Below is a small trained network, with its code and all its weights. Each question gives an input and a target symbol and asks what happens when units are switched off, that is, made to give their printed mean instead of their output.

import numpy as np


def w(rows, s, z=0):
    codes = np.array(rows[::2]) - 128.0
    scale = np.full(codes.shape[1], s)
    scale[-1] = z or s
    return codes * scale


def norm(h):
    return h / np.sqrt((h * h).mean(-1, keepdims=True) + 1e-5)


def f(y):
    return np.maximum(y, 0)


def softmax(a):
    e = np.exp(a - a.max(-1, keepdims=True))
    return e / e.sum(-1, keepdims=True)


def log_softmax(a):
    a = a - a.max(-1, keepdims=True)
    return a - np.log(np.exp(a).sum(-1, keepdims=True))


def net(x, mask):
    ids = ['αβγδμξφω'.index(c) for c in x.split()]
    T = len(ids)
    res = E[ids] + P[:T]
    u = 0
    for l in range(2):
        q, k, v = (norm(res) @ M[l].T for M in (Q, K, V))
        z = softmax(np.where(np.tri(T) > 0, q @ k.T / 2**0.5, -1e9)) @ v
        res = res + np.where(mask[u], z, O[l][:, -1]) @ O[l][:, :-1]
        u += 1
        y = f(norm(res) @ A[l][:, :-1].T + A[l][:, -1])
        res = res + np.where(mask[u : u + 16], y, B[l][:, -1]) @ B[l][:, :-1]
        u += 16
    return log_softmax(norm(res)[-1] @ U[:, :-1].T + U[:, -1])


Q, K, V, O, A, B = {}, {}, {}, {}, {}, {}
E = w([
[137,15,70,136,143,150,69,44,89,102,128],'α',
[105,123,137,89,132,137,109,75,105,66,193],'β',
[191,84,134,152,135,134,73,141,92,12,126],'γ',
[135,110,242,130,97,111,195,113,127,147,154],'δ',
[168,75,55,123,61,104,49,196,4,128,135],'μ',
[106,170,178,171,71,195,59,89,125,107,94],'ξ',
[142,215,74,99,160,165,99,155,95,127,125],'φ',
[7,93,146,104,118,142,124,130,162,138,85],'ω',
],0.017)
P = w([
[152,166,154,120,212,52,111,128,1,161,85],'0',
[138,165,164,80,165,144,164,63,52,97,109],'1',
[131,158,174,89,157,178,159,69,89,83,119],'2',
[135,145,158,88,135,186,154,91,97,75,138],'3',
[137,136,157,85,124,182,127,119,120,89,163],'4',
[131,135,128,103,107,179,134,162,135,96,185],'5',
[129,127,105,101,95,169,120,181,152,120,203],'6',
[141,126,96,106,98,166,95,185,177,133,223],'7',
],0.0086)
Q[0] = w([
[204,2,153,177,102,148,165,130,29,135,138],'L0H0',
[161,91,100,219,179,23,190,134,184,160,76],'L0H0',
],0.0067)
K[0] = w([
[85,104,96,159,44,236,6,190,186,95,190],'L0H0',
[216,145,88,56,179,117,30,25,2,37,29],'L0H0',
],0.0062)
V[0] = w([
[49,240,160,216,127,225,69,134,102,115,62],'L0H0',
[251,122,222,238,141,124,193,55,114,169,180],'L0H0',
],0.003)
O[0] = w([
[135,221,159,144,56,117,27,79,157,126,109,222],'L0H0',
[187,119,58,196,2,139,241,81,170,167,238,5],'L0H0',
],0.0079,0.0021)
A[0] = w([
[233,156,150,215,40,83,219,110,137,166,254,104],'L0N0',
[137,114,137,181,128,40,173,172,127,181,177,70],'L0N1',
[125,231,85,106,141,169,74,138,148,127,73,125],'L0N2',
[89,130,238,78,157,60,131,169,77,90,178,102],'L0N3',
[58,135,183,139,136,111,146,130,152,119,95,94],'L0N4',
[120,91,136,175,155,77,134,189,181,24,50,112],'L0N5',
[131,87,99,115,138,105,176,200,106,113,117,62],'L0N6',
[44,95,143,140,190,72,78,136,179,153,56,3],'L0N7',
[120,184,103,208,58,184,104,118,153,154,207,115],'L0N8',
[191,211,125,177,150,66,87,154,102,115,45,118],'L0N9',
[129,147,21,148,174,195,150,86,144,92,173,112],'L0N10',
[119,158,26,188,111,118,186,170,140,171,155,109],'L0N11',
[111,140,94,130,177,125,164,98,72,152,164,81],'L0N12',
[161,176,172,119,105,119,134,66,196,209,99,123],'L0N13',
[180,63,142,236,97,112,100,172,173,64,161,139],'L0N14',
[216,75,108,113,128,56,153,127,124,82,223,165],'L0N15',
],0.0073,0.005)
B[0] = w([
[35,169,140,90,76,88,162,155,92,172,77,190],'L0N0',
[32,119,122,119,145,176,185,133,124,152,133,138],'L0N1',
[186,100,142,130,237,88,161,97,77,103,177,227],'L0N2',
[59,139,65,109,88,198,164,108,200,134,149,223],'L0N3',
[193,64,125,94,104,114,98,107,152,127,190,161],'L0N4',
[147,154,214,105,141,174,119,125,98,191,48,155],'L0N5',
[166,92,183,147,123,222,94,158,151,115,120,156],'L0N6',
[158,117,175,84,107,40,139,135,200,218,12,161],'L0N7',
[141,194,178,105,88,73,91,141,131,79,118,193],'L0N8',
[142,131,169,104,122,171,110,99,84,62,113,216],'L0N9',
[165,136,216,135,180,138,125,86,188,182,154,200],'L0N10',
[134,103,224,58,166,124,93,202,173,113,175,142],'L0N11',
[94,149,175,169,154,133,82,89,165,167,143,155],'L0N12',
[18,185,101,111,52,38,116,144,105,116,191,156],'L0N13',
[126,135,141,130,103,226,119,86,113,138,87,190],'L0N14',
[31,122,172,201,146,226,142,85,74,255,122,253],'L0N15',
],0.0068,0.0054)
Q[1] = w([
[149,154,111,228,109,55,255,140,135,142,109],'L1H0',
[93,144,215,71,55,171,145,107,108,123,142],'L1H0',
],0.0086)
K[1] = w([
[177,96,55,130,203,162,83,2,16,45,122],'L1H0',
[198,113,107,111,94,169,129,247,220,85,218],'L1H0',
],0.007)
V[1] = w([
[161,139,1,241,61,175,152,126,65,33,240],'L1H0',
[163,210,181,174,213,136,145,138,30,122,247],'L1H0',
],0.0057)
O[1] = w([
[250,115,137,117,65,150,121,119,84,127,160,2],'L1H0',
[168,138,68,175,100,153,133,161,180,116,146,121],'L1H0',
],0.021,0.0081)
A[1] = w([
[165,142,145,130,101,143,142,97,144,137,144,150],'L1N0',
[140,111,103,157,139,152,97,161,146,133,98,113],'L1N1',
[101,125,156,108,140,108,134,125,155,87,124,140],'L1N2',
[100,129,172,64,175,68,157,138,120,76,125,65],'L1N3',
[175,160,87,150,188,111,152,157,136,109,132,66],'L1N4',
[173,164,95,95,175,118,159,159,129,111,145,97],'L1N5',
[186,63,63,141,126,126,134,97,151,185,168,50],'L1N6',
[99,86,165,95,111,139,159,164,143,187,123,253],'L1N7',
[120,133,176,66,123,105,137,126,162,132,139,111],'L1N8',
[114,134,88,128,121,137,132,160,254,114,159,29],'L1N9',
[217,130,100,152,87,152,126,196,131,99,144,10],'L1N10',
[112,78,112,115,158,131,79,135,132,125,99,109],'L1N11',
[172,93,133,156,159,139,115,78,147,100,131,10],'L1N12',
[116,167,164,110,168,123,136,50,137,127,128,219],'L1N13',
[142,152,178,119,109,152,69,126,136,126,127,186],'L1N14',
[157,114,132,73,130,99,138,150,88,69,104,127],'L1N15',
],0.015,0.0025)
B[1] = w([
[110,137,152,145,196,183,73,106,161,149,140,187],'L1N0',
[188,90,154,140,124,123,143,96,105,114,168,180],'L1N1',
[179,86,135,131,126,133,146,141,89,127,141,197],'L1N2',
[182,2,151,118,96,133,207,204,149,158,108,228],'L1N3',
[151,165,59,86,144,97,148,95,132,148,101,148],'L1N4',
[159,175,54,112,145,151,142,120,132,168,134,148],'L1N5',
[131,95,124,172,112,20,105,188,182,141,97,209],'L1N6',
[171,98,139,137,209,113,106,122,98,99,80,213],'L1N7',
[150,94,112,101,117,91,102,105,84,97,145,178],'L1N8',
[130,100,140,93,109,197,97,186,156,112,225,156],'L1N9',
[93,71,152,75,138,129,175,156,99,142,101,252],'L1N10',
[164,177,153,134,100,173,148,85,137,125,175,223],'L1N11',
[147,168,158,147,148,88,148,111,145,195,140,189],'L1N12',
[114,114,91,94,94,102,99,233,98,67,113,255],'L1N13',
[105,159,106,123,125,68,149,115,121,108,96,220],'L1N14',
[126,104,70,162,80,110,119,189,146,143,127,160],'L1N15',
],0.011,0.0089)
U = w([
[142,131,144,192,142,67,68,103,175,195,141,218],'α',
[90,149,107,115,116,212,67,178,199,152,191,125],'β',
[162,128,195,108,187,209,83,54,70,157,142,52],'γ',
[102,156,139,111,105,135,133,107,138,185,133,17],'δ',
[190,45,118,82,83,119,104,189,93,90,133,3],'μ',
[86,207,128,90,70,70,48,72,110,100,143,213],'ξ',
[155,187,45,51,184,130,120,106,138,179,128,253],'φ',
[3,139,129,97,194,103,130,134,140,177,72,181],'ω',
],0.0054,0.0013)

Each question gives the input, a string of symbols that net reads in full, and the target symbol t.
The units are the heads (2 rows each of Q, K, V and O) and the neurons (one row each of A and B). Each row of codes is followed by its name. A weight is (code - 128) times the scale printed after its matrix; where a second scale follows, it is the last column's (O, A, B and U).
mask holds one flag per unit, layer by layer, with each layer's heads first. A switched-off unit (its flag False) gives its mean, the last column of its rows in O or B, instead of its output. The means were averaged over made-up inputs and are rounded, as every weight is.
A unit's drop is (log p(t) with every unit on - log p(t) with that unit switched off) / (log p(t) with every unit on - log p(t) with every unit switched off).
The circuit of an input: a set's keep is (log p(t) with only the set's units on - log p(t) with every unit switched off) / (log p(t) with every unit on - log p(t) with every unit switched off). Starting from the 12 units with the biggest drops (on a tie, the unit counted first), units are removed one at a time, each time the one whose removal leaves the highest keep (on an exact tie, the one counted first), for as long as the keep stays at least 0.8.
units of the circuit, in order: the units of the circuit, biggest drop first
most important unit: the unit with the biggest drop
top k neurons: the k neurons with the biggest drops, biggest first
top k neurons in layer l: the k neurons of layer l with the biggest drops, biggest first
input ξ ω γ μ α β μ, target ω: units of the circuit, in order => (L0N7; L1H0)
input μ δ γ α φ γ μ, target β: top 2 neurons => (L0N11; L0N0)
input φ φ μ μ ξ, target ξ: units of the circuit, in order => (L0H0; L1H0; L1N14; L1N3)
input ω ω φ φ α δ, target β: top 2 neurons => (L0N2; L1N9)
input α δ μ φ ξ, target β: units of the circuit, in order => (L1H0; L1N9)
input ω δ ξ α ω μ φ α, target β: top 2 neurons => (L0N0; L0N11)
input μ ω μ β μ φ α μ, target ω: units of the circuit, in order => (L1H0; L0N7)
input ω δ ω α ξ, target μ: most important unit => L0N2
input ξ μ φ, target φ: units of the circuit, in order => (L1H0; L0N2; L1N4)
input α α δ α ω γ φ, target μ: top 3 neurons in layer 0 => (L0N11; L0N15; L0N0)
input μ ξ α ξ μ δ β, target γ: top 2 neurons => (L0N15; L1N7)
input γ ω ω γ μ δ α, target γ: units of the circuit, in order => (L1N11; L1N6)
input μ ω μ δ μ φ γ, target β: top 2 neurons => (L0N11; L1N9)
input φ α δ, target β: most important unit => L1H0
input δ ξ μ ξ, target ξ: top 2 neurons in layer 1 => (L1N3; L1N14)
input ω δ ξ μ ξ φ μ, target β: top 3 neurons in layer 0 => (L0N11; L0N10; L0N0)
input ω φ μ μ γ δ, target γ: top 3 neurons => (L1N7; L1N13; L1N6)
input α α μ ξ β δ, target ξ: top 3 neurons in layer 0 => (L0N0; L0N13; L0N8)
input γ μ ξ ω ξ δ α, target ξ: top 4 neurons in layer 1 => (L1N3; L1N13; L1N10; L1N11)
input ω μ α β α μ ω δ, target μ: top neuron => (L0N3)
input μ γ α ω δ α, target μ: top 3 neurons => (L0N3; L1N13; L0N15)
input δ μ μ, target γ: top 3 neurons => (L0N0; L1N13; L1N11)
input α μ μ φ δ φ, target β: top 2 neurons => (L1N9; L0N11)
input δ μ β, target γ: top 2 neurons in layer 1 => (L1N0; L1N7)
input α ξ μ β ω ξ δ μ, target ξ: top 2 neurons => (L0N13; L1N3)
input μ ω δ μ β φ ω φ, target μ: top 2 neurons => (L0N11; L1N3)
input μ μ ω δ μ ξ φ α, target β: most important unit => L0H0
input ξ δ ξ α φ, target β: top 2 neurons => (L0N11; L1N9)
